Below is a small trained network, with its code and all its weights. Each question gives an input and a class and asks what happens when units are switched off, that is, made to give their printed mean instead of their output.

import numpy as np


def w(rows, s, z=0):
    codes = np.array(rows[::2]) - 128.0
    scale = np.full(codes.shape[1], s)
    scale[-1] = z or s
    return codes * scale


def norm(h):
    return h / np.sqrt((h * h).mean(-1, keepdims=True) + 1e-5)


def f(y):
    return y / 2 * (1 + np.tanh(0.7978845608 * (y + 0.044715 * y**3)))


def log_softmax(a):
    a = a - a.max(-1, keepdims=True)
    return a - np.log(np.exp(a).sum(-1, keepdims=True))


def net(x, mask):
    res = np.array(x, float).reshape(1, 4) / 4 @ E
    u = 0
    for l in range(2):
        y = f(norm(res) @ A[l][:, :-1].T + A[l][:, -1])
        res = res + np.where(mask[u : u + 12], y, B[l][:, -1]) @ B[l][:, :-1]
        u += 12
    return log_softmax(norm(res)[-1] @ U[:, :-1].T + U[:, -1])


A, B = {}, {}
E = w([
[169,67,87,141,102,84,255,149,159,117],'x0',
[54,98,145,31,49,53,102,164,131,152],'x1',
[98,89,140,154,131,173,115,139,171,177],'x2',
[98,127,64,97,222,95,113,129,180,124],'x3',
],0.0082)
A[0] = w([
[126,158,247,168,44,185,52,100,52,114,98],'L0N1',
[126,90,59,140,138,113,160,158,117,132,167],'L0N2',
[118,112,179,142,145,104,33,76,82,152,2],'L0N3',
[80,107,150,159,131,193,95,143,178,207,76],'L0N4',
[90,76,146,133,147,212,91,157,158,201,79],'L0N5',
[132,254,130,87,132,76,108,93,51,28,66],'L0N6',
[90,158,91,62,243,113,36,72,180,142,93],'L0N7',
[46,156,180,11,88,114,50,133,108,169,80],'L0N8',
[159,163,118,184,199,209,86,11,71,143,96],'L0N9',
[120,87,202,113,144,165,152,130,89,158,20],'L0N10',
[59,148,147,74,196,115,24,66,146,135,94],'L0N11',
[149,239,165,146,187,204,85,101,119,139,85],'L0N12',
],0.0096,0.0073)
B[0] = w([
[15,142,140,198,151,98,180,108,97,114,241],'L0N1',
[130,117,126,153,53,157,139,162,99,138,185],'L0N2',
[117,181,55,109,155,156,138,226,174,151,154],'L0N3',
[209,151,101,13,129,150,201,70,68,142,163],'L0N4',
[140,151,75,44,159,152,139,54,106,184,165],'L0N5',
[175,131,95,22,154,186,178,53,114,239,209],'L0N6',
[52,137,244,194,134,98,176,61,77,96,241],'L0N7',
[204,42,132,127,67,136,40,161,129,88,254],'L0N8',
[145,52,163,77,118,149,43,140,151,89,228],'L0N9',
[138,140,149,98,192,92,153,63,91,140,121],'L0N10',
[106,179,36,135,110,115,177,215,154,124,231],'L0N11',
[142,150,60,113,147,158,134,204,173,90,209],'L0N12',
],0.011,0.0093)
A[1] = w([
[67,184,161,227,118,142,108,112,102,148,3],'L1N1',
[185,142,123,187,153,165,130,102,127,107,56],'L1N2',
[128,136,104,182,137,154,172,80,149,121,35],'L1N3',
[107,238,137,135,122,189,28,150,65,144,148],'L1N4',
[51,157,170,184,149,75,180,56,82,99,161],'L1N5',
[87,88,108,112,76,133,96,126,58,135,215],'L1N6',
[182,169,93,47,135,148,173,48,104,245,122],'L1N7',
[145,198,108,165,207,167,100,110,151,109,165],'L1N8',
[76,225,98,110,156,68,54,136,101,126,28],'L1N9',
[148,145,117,171,78,160,153,178,91,125,166],'L1N10',
[191,143,113,184,194,190,89,117,131,98,14],'L1N11',
[228,43,118,120,137,143,43,160,140,66,71],'L1N12',
],0.012,0.0055)
B[1] = w([
[120,132,151,135,184,111,133,111,180,65,144],'L1N1',
[151,94,154,58,51,101,117,138,112,156,140],'L1N2',
[135,119,186,104,141,72,159,103,109,169,139],'L1N3',
[158,125,135,131,52,25,204,144,140,213,168],'L1N4',
[78,81,250,180,181,109,139,76,206,128,205],'L1N5',
[178,122,165,130,162,153,117,99,142,103,251],'L1N6',
[201,144,19,30,182,239,124,27,36,178,213],'L1N7',
[144,112,143,169,82,96,131,99,89,185,161],'L1N8',
[165,116,129,168,125,129,164,123,157,167,143],'L1N9',
[78,183,93,122,168,112,106,128,131,161,211],'L1N10',
[168,60,182,59,33,36,96,132,140,142,154],'L1N11',
[117,132,123,187,134,146,85,169,118,42,201],'L1N12',
],0.014,0.011)
U = w([
[210,31,139,90,37,105,15,187,108,66,77],'0',
[213,89,112,42,145,164,180,24,73,200,98],'1',
[91,218,59,181,86,43,217,228,192,222,74],'2',
[76,66,224,177,142,67,194,39,150,173,89],'3',
[81,193,89,154,250,222,86,113,154,50,254],'4',
],0.017,0.0092)

Each question gives the input, the list of numbers given to net, and the class t.
The units are the neurons (one row each of A and B). Each row of codes is followed by its name. A weight is (code - 128) times the scale printed after its matrix; where a second scale follows, it is the last column's (A, B and U).
mask holds one flag per neuron, layer by layer. A switched-off neuron (its flag False) gives its mean, the last column of its row in B, instead of its output. The means were averaged over made-up inputs and are rounded, as every weight is.
A unit's drop is (log p(t) with every unit on - log p(t) with that unit switched off) / (log p(t) with every unit on - log p(t) with every unit switched off).
The circuit of an input: a set's keep is (log p(t) with only the set's units on - log p(t) with every unit switched off) / (log p(t) with every unit on - log p(t) with every unit switched off). Starting from the 12 units with the biggest drops (on a tie, the unit counted first), units are removed one at a time, each time the one whose removal leaves the highest keep (on an exact tie, the one counted first), for as long as the keep stays at least 0.8.
circuit, biggest first: the units of the circuit, biggest drop first
unit that matters most: the unit with the biggest drop
k most important neurons: the k neurons with the biggest drops, biggest first
k most important neurons of layer l: the k neurons of layer l with the biggest drops, biggest first
input [-5,6,6,7], class 3: circuit, biggest first	(L0N7)
input [7,6,2,3], class 2: 3 most important neurons	(L0N9 L0N6 L0N8)
input [-6,5,1,-7], class 3: 4 most important neurons	(L0N1 L0N9 L0N12 L1N4)
input [8,-6,5,-2], class 2: 3 most important neurons	(L0N6 L0N7 L0N8)
input [-8,-5,-8,8], class 1: 4 most important neurons of layer 1	(L1N12 L1N10 L1N5 L1N8)
input [2,-2,-6,-7], class 3: 3 most important neurons of layer 0	(L0N1 L0N4 L0N5)
input [-5,0,-4,-2], class 2: 2 most important neurons of layer 0	(L0N12 L0N1)
input [-1,3,0,3], class 4: 2 most important neurons	(L0N8 L0N1)
input [6,6,5,-2], class 0: 2 most important neurons of layer 1	(L1N7 L1N5)
input [-6,-7,4,-6], class 0: 3 most important neurons	(L0N9 L0N7 L0N12)
input [-7,-7,8,8], class 1: 3 most important neurons of layer 1	(L1N5 L1N12 L1N10)
input [-8,7,5,-3], class 2: 2 most important neurons of layer 0	(L0N11 L0N9)
input [1,-2,0,-1], class 4: 2 most important neurons of layer 1	(L1N12 L1N4)
input [2,4,1,7], class 3: circuit, biggest first	(L0N7)
input [-8,-7,7,-3], class 2: 4 most important neurons of layer 1	(L1N4 L1N7 L1N6 L1N5)
input [-3,-5,6,-1], class 1: 3 most important neurons	(L0N4 L0N5 L0N8)
input [-5,-7,8,0], class 1: 3 most important neurons of layer 0	(L0N5 L0N4 L0N8)
input [-7,-1,0,2], class 2: 2 most important neurons	(L0N11 L0N12)
input [8,8,5,-8], class 0: 4 most important neurons of layer 1	(L1N7 L1N5 L1N6 L1N4)
input [-5,-1,-8,6], class 1: unit that matters most	L0N6
input [3,-6,8,7], class 1: 2 most important neurons	(L0N8 L0N1)
input [-8,-6,7,6], class 2: 2 most important neurons of layer 0	(L0N6 L0N8)
input [-6,3,-8,7], class 1: 2 most important neurons of layer 0	(L0N6 L0N1)
input [-3,0,-1,0], class 4: 3 most important neurons	(L0N8 L0N9 L1N11)
input [6,-1,0,8], class 3: 2 most important neurons of layer 0	(L0N8 L0N11)
input [-4,0,7,1], class 1: 2 most important neurons	(L0N4 L0N5)
input [-7,1,-5,-3], class 2: unit that matters most	L0N1
input [-3,-6,-5,7], class 3: 2 most important neurons	(L0N7 L0N8)
